Below are the code and all the weights of a small trained network. Each question names an input and a target symbol and asks about switching units off, where a switched-off unit gives its printed mean instead of its output.

import numpy as np


def w(rows, s, z=0):
    codes = np.array(rows[::2]) - 128.0
    scale = np.full(codes.shape[1], s)
    scale[-1] = z or s
    return codes * scale


def norm(h):
    return h / np.sqrt((h * h).mean(-1, keepdims=True) + 1e-5)


def f(y):
    return np.maximum(y, 0)


def softmax(a):
    e = np.exp(a - a.max(-1, keepdims=True))
    return e / e.sum(-1, keepdims=True)


def log_softmax(a):
    a = a - a.max(-1, keepdims=True)
    return a - np.log(np.exp(a).sum(-1, keepdims=True))


def net(x, mask):
    ids = ['αδεζμξπσ'.index(c) for c in x.split()]
    T = len(ids)
    res = E[ids] + P[:T]
    r = norm(res)
    for j in range(3):
        rows = slice(3 * j, 3 * j + 3)
        q, k, v = (r @ M[0][rows].T for M in (Q, K, V))
        z = softmax(np.where(np.tri(T) > 0, q @ k.T / 3**0.5, -1e9)) @ v
        o = O[0][rows]
        res = res + np.where(mask[j], z, o[:, -1]) @ o[:, :-1]
    y = f(norm(res) @ A[0][:, :-1].T + A[0][:, -1])
    res = res + np.where(mask[3:11], y, B[0][:, -1]) @ B[0][:, :-1]
    return log_softmax(norm(res)[-1] @ U[:, :-1].T + U[:, -1])


Q, K, V, O, A, B = {}, {}, {}, {}, {}, {}
E = w([
[131,116,139,140,166,113],'α',
[157,109,127,138,140,111],'δ',
[166,118,136,135,100,111],'ε',
[104,140,145,125,106,93],'ζ',
[91,137,143,145,151,136],'μ',
[108,188,153,161,70,109],'ξ',
[132,151,124,183,149,167],'π',
[93,8,55,205,88,93],'σ',
],0.014)
P = w([
[179,138,49,117,185,50],'0',
[199,130,211,117,226,90],'1',
[90,69,127,98,43,253],'2',
[122,133,113,115,137,122],'3',
[159,111,189,142,149,112],'4',
[94,101,66,112,82,203],'5',
[122,122,114,109,128,130],'6',
],0.014)
Q[0] = w([
[95,132,170,98,189,2],'h1',
[119,169,127,116,83,82],'h1',
[149,132,161,108,90,204],'h1',
[111,115,123,207,188,21],'h2',
[250,110,149,127,154,27],'h2',
[126,38,48,175,79,81],'h2',
[58,112,167,174,161,213],'h3',
[84,175,155,41,156,70],'h3',
[154,99,161,130,252,79],'h3',
],0.009)
K[0] = w([
[118,94,163,75,147,46],'h1',
[120,143,143,132,91,81],'h1',
[161,179,94,149,130,145],'h1',
[143,211,111,36,171,191],'h2',
[255,154,137,76,139,114],'h2',
[117,145,39,90,86,153],'h2',
[56,122,153,193,148,180],'h3',
[67,149,109,59,128,63],'h3',
[82,10,108,68,142,119],'h3',
],0.01)
V[0] = w([
[179,219,164,191,180,113],'h1',
[130,115,88,2,114,97],'h1',
[161,87,7,196,136,112],'h1',
[176,77,186,200,146,54],'h2',
[182,184,130,68,126,174],'h2',
[40,172,82,127,180,121],'h2',
[39,115,190,215,148,90],'h3',
[101,86,79,124,173,78],'h3',
[139,55,143,196,197,187],'h3',
],0.0087)
O[0] = w([
[178,139,58,68,167,157,108],'h1',
[73,109,226,201,207,174,98],'h1',
[150,184,134,188,46,174,254],'h1',
[116,48,143,54,139,136,200],'h2',
[202,188,164,215,147,144,49],'h2',
[39,128,145,138,136,106,116],'h2',
[114,204,144,42,164,103,170],'h3',
[70,128,194,103,143,144,196],'h3',
[179,165,136,67,254,151,181],'h3',
],0.0095,0.0058)
A[0] = w([
[133,48,141,82,189,114,197],'n1',
[57,74,172,114,130,66,49],'n2',
[92,54,72,2,60,176,191],'n3',
[102,55,8,118,136,126,126],'n4',
[130,194,207,35,101,143,133],'n5',
[57,115,102,132,17,157,24],'n6',
[144,118,118,134,99,221,163],'n7',
[122,103,166,78,65,181,1],'n8',
],0.009,0.0059)
B[0] = w([
[182,199,161,115,171,57,201],'n1',
[173,138,84,209,69,192,156],'n2',
[88,81,27,246,81,91,254],'n3',
[59,124,158,17,174,168,187],'n4',
[170,126,159,140,211,189,170],'n5',
[190,147,208,1,225,77,198],'n6',
[103,168,60,116,110,49,172],'n7',
[29,111,94,42,217,51,142],'n8',
],0.0082,0.011)
U = w([
[172,104,200,67,185,114,203],'α',
[199,104,87,215,186,17,2],'δ',
[202,96,107,222,76,135,126],'ε',
[91,136,208,188,94,133,181],'ζ',
[49,192,158,139,153,180,120],'μ',
[129,219,149,65,42,34,63],'ξ',
[144,220,42,161,99,199,114],'π',
[60,2,76,61,129,190,178],'σ',
],0.0094,0.0063)

Each question gives the input, a string of symbols that net reads in full, and the target symbol t.
The units are the heads (3 rows each of Q, K, V and O) and the neurons (one row each of A and B). Each row of codes is followed by its name. A weight is (code - 128) times the scale printed after its matrix; where a second scale follows, it is the last column's (O, A, B and U).
mask holds one flag per unit, heads first, then neurons. A switched-off unit (its flag False) gives its mean, the last column of its rows in O or B, instead of its output. The means were averaged over made-up inputs and are rounded, as every weight is.
A unit's drop is (log p(t) with every unit on - log p(t) with that unit switched off) / (log p(t) with every unit on - log p(t) with every unit switched off).
The circuit of an input: a set's keep is (log p(t) with only the set's units on - log p(t) with every unit switched off) / (log p(t) with every unit on - log p(t) with every unit switched off). Starting from all 11 units, units are removed one at a time, each time the one whose removal leaves the highest keep (on an exact tie, the one counted first), for as long as the keep stays at least 0.8.
units of the circuit, in order: the units of the circuit, biggest drop first
unit that matters most: the unit with the biggest drop
k most important neurons: the k neurons with the biggest drops, biggest first
heads that matter: for each layer, one digit per head in row order, 1 if its drop is at least 0.15 and else 0, layers parted by /
input μ ξ σ ξ σ μ ε, target ε: units of the circuit, in order => h3
input σ σ ζ σ, target ζ: units of the circuit, in order => h1, h2, n3
input σ π ε σ, target π: units of the circuit, in order => h2, h3, n6, n3
input π ζ μ ξ ξ ξ δ, target δ: units of the circuit, in order => n1, n3
input σ σ ε ε π ε, target π: units of the circuit, in order => h3, n6
input ξ α π σ ξ σ ξ, target σ: heads that matter => 100
input π σ σ ξ μ ζ, target ξ: units of the circuit, in order => h3, n6
input ζ α μ, target μ: heads that matter => 110
input σ ξ ε μ α α, target μ: units of the circuit, in order => h2, h1
input α ζ α, target ζ: units of the circuit, in order => h1, h2
input ζ σ ε ξ ξ, target δ: heads that matter => 111
input π σ ε ξ α δ, target ξ: 2 most important neurons => n3, n6
input π μ σ μ μ ζ σ, target μ: heads that matter => 011
input π σ π σ, target π: units of the circuit, in order => h2, h1, n1, n3
input ξ ζ ξ, target ξ: 4 most important neurons => n6, n3, n7, n2
input ζ σ ε σ, target ε: units of the circuit, in order => h1, h2
input α π δ π ε δ, target π: units of the circuit, in order => h2
input π ξ σ π ζ σ ζ, target σ: heads that matter => 101
input ζ ξ ζ μ σ σ ε, target ε: heads that matter => 011
input ξ α ζ ξ σ, target α: 3 most important neurons => n3, n4, n7
input δ ε ε ξ α ε, target ξ: unit that matters most => n3
input σ ε ζ ζ, target ζ: heads that matter => 101
